Below are the code and all the weights of a small trained network. Each question names an input and a target symbol and asks about switching units off, where a switched-off unit gives its printed mean instead of its output.

import numpy as np


def w(rows, s, z=0):
    codes = np.array(rows[::2]) - 128.0
    scale = np.full(codes.shape[1], s)
    scale[-1] = z or s
    return codes * scale


def f(y):
    return np.maximum(y, 0)


def softmax(a):
    e = np.exp(a - a.max(-1, keepdims=True))
    return e / e.sum(-1, keepdims=True)


def log_softmax(a):
    a = a - a.max(-1, keepdims=True)
    return a - np.log(np.exp(a).sum(-1, keepdims=True))


def net(x, mask):
    ids = ['ΔΘΞΩβεζ'.index(c) for c in x.split()]
    T = len(ids)
    res = E[ids] + P[:T]
    q, k, v = (res @ M[0].T for M in (Q, K, V))
    z = softmax(np.where(np.tri(T) > 0, q @ k.T / 3**0.5, -1e9)) @ v
    res = res + np.where(mask[0], z, O[0][:, -1]) @ O[0][:, :-1]
    y = f(res @ A[0][:, :-1].T + A[0][:, -1])
    res = res + np.where(mask[1:9], y, B[0][:, -1]) @ B[0][:, :-1]
    return log_softmax(res[-1] @ U[:, :-1].T + U[:, -1])


Q, K, V, O, A, B = {}, {}, {}, {}, {}, {}
E = w([
[219,232,162,86,158,205,121,165],'Δ',
[37,49,209,255,77,168,102,151],'Θ',
[80,30,171,144,117,238,3,107],'Ξ',
[86,148,123,7,85,44,49,142],'Ω',
[105,63,45,134,198,228,225,234],'β',
[222,110,167,218,230,68,152,96],'ε',
[133,81,2,143,140,58,72,46],'ζ',
],0.0099)
P = w([
[26,216,204,207,192,254,205,27],'0',
[131,149,171,132,182,145,81,155],'1',
[164,128,162,135,145,124,86,179],'2',
[200,126,145,113,159,116,103,149],'3',
[208,93,127,107,140,104,121,154],'4',
[204,72,122,106,137,65,99,180],'5',
[188,45,107,110,131,46,111,177],'6',
[177,41,105,132,160,21,151,158],'7',
[149,52,111,129,172,39,145,148],'8',
[117,71,159,129,161,91,88,155],'9',
],0.0066)
Q[0] = w([
[232,151,54,12,133,47,130,224],'head 1',
[23,66,221,193,39,227,50,194],'head 1',
[186,101,253,138,150,104,12,190],'head 1',
],0.0073)
K[0] = w([
[207,50,92,102,115,42,170,209],'head 1',
[85,216,166,138,184,219,175,58],'head 1',
[113,71,50,213,215,105,206,1],'head 1',
],0.0095)
V[0] = w([
[199,228,161,68,128,98,101,45],'head 1',
[154,108,199,80,67,254,59,170],'head 1',
[94,79,19,70,134,199,94,109],'head 1',
],0.0087)
O[0] = w([
[107,254,130,61,101,181,69,124,188],'head 1',
[86,116,244,108,179,100,41,183,1],'head 1',
[61,105,52,163,210,191,128,219,92],'head 1',
],0.0087,0.00087)
A[0] = w([
[39,110,186,49,110,2,83,93,48],'neuron 1',
[217,214,53,117,148,115,200,125,158],'neuron 2',
[141,71,154,147,12,76,191,94,203],'neuron 3',
[120,194,104,60,113,52,160,49,16],'neuron 4',
[98,140,53,28,59,86,103,74,95],'neuron 5',
[144,91,136,155,170,129,74,75,58],'neuron 6',
[61,81,118,79,52,60,30,76,253],'neuron 7',
[182,185,150,120,16,124,125,100,59],'neuron 8',
],0.0079,0.0058)
B[0] = w([
[180,81,215,12,161,117,207,159,182],'neuron 1',
[166,74,176,187,49,23,62,158,215],'neuron 2',
[178,152,70,100,214,136,165,65,207],'neuron 3',
[58,71,79,149,91,48,184,235,155],'neuron 4',
[63,88,226,185,186,25,102,21,183],'neuron 5',
[250,135,234,191,20,53,143,65,149],'neuron 6',
[202,253,42,182,118,108,122,167,254],'neuron 7',
[146,58,88,58,254,161,40,27,170],'neuron 8',
],0.0066,0.0091)
U = w([
[139,187,83,123,233,183,129,57,91],'Δ',
[107,118,169,172,169,103,69,123,19],'Θ',
[125,100,118,159,187,146,110,108,64],'Ξ',
[129,219,134,76,95,97,184,152,223],'Ω',
[142,145,24,76,187,186,212,159,254],'β',
[151,102,191,107,96,88,191,33,122],'ε',
[124,227,57,254,63,107,93,134,154],'ζ',
],0.007,0.0059)

Each question gives the input, a string of symbols that net reads in full, and the target symbol t.
The units are the heads (3 rows each of Q, K, V and O) and the neurons (one row each of A and B). Each row of codes is followed by its name. A weight is (code - 128) times the scale printed after its matrix; where a second scale follows, it is the last column's (O, A, B and U).
mask holds one flag per unit, heads first, then neurons. A switched-off unit (its flag False) gives its mean, the last column of its rows in O or B, instead of its output. The means were averaged over made-up inputs and are rounded, as every weight is.
A unit's drop is (log p(t) with every unit on - log p(t) with that unit switched off) / (log p(t) with every unit on - log p(t) with every unit switched off).
The circuit of an input: a set's keep is (log p(t) with only the set's units on - log p(t) with every unit switched off) / (log p(t) with every unit on - log p(t) with every unit switched off). Starting from all 9 units, units are removed one at a time, each time the one whose removal leaves the highest keep (on an exact tie, the one counted first), for as long as the keep stays at least 0.8.
circuit, biggest first: the units of the circuit, biggest drop first
top k neurons: the k neurons with the biggest drops, biggest first
drop when u is switched off: that unit's drop, to one decimal
input Ξ β Ω Θ Ω ζ ζ ζ Δ, target ζ: circuit, biggest first : neuron 2; head 1
input Θ ε Ξ Δ Θ ε Θ Ω Θ, target ε: circuit, biggest first : head 1; neuron 1
input Ξ Ω Δ ζ ε Θ Ω Ω ζ, target ζ: circuit, biggest first : neuron 7; neuron 1; neuron 8
input β Ξ ζ ε, target ζ: circuit, biggest first : head 1; neuron 2
input ε β Ξ Ω Θ ζ β Δ, target ζ: circuit, biggest first : neuron 2; neuron 1
input Θ ζ Ξ ε Ω Ω Ξ Ω Ξ, target ε: circuit, biggest first : head 1; neuron 6
input ζ Ω ε Ω Ξ, target β: circuit, biggest first : head 1
input ε β Ω ε Θ Ω β Θ Θ Ξ, target Δ: circuit, biggest first : head 1; neuron 8; neuron 3; neuron 2
input Ω ε Ξ Ω Θ Ω ζ Δ Δ Ξ, target ζ: circuit, biggest first : neuron 7; neuron 1
input Θ Ω ε, target ε: top 2 neurons : neuron 7; neuron 2
input Θ Δ Θ ε Δ ε Ω Δ, target ε: top 3 neurons : neuron 2; neuron 7; neuron 8
input Θ Ξ Θ Θ Ξ, target ε: drop when neuron 6 is switched off : 0.6
input Θ Δ ε ε Θ Ω, target ε: drop when neuron 1 is switched off : 0.4
input ζ ε Θ Ω, target ε: drop when head 1 is switched off : 1.3
input ζ Θ Ξ, target β: top neuron : neuron 2
input ε β β ζ ε, target ζ: top 3 neurons : neuron 2; neuron 1; neuron 8
input Θ Θ β Θ Ξ Δ ε ε, target ε: top 2 neurons : neuron 2; neuron 7
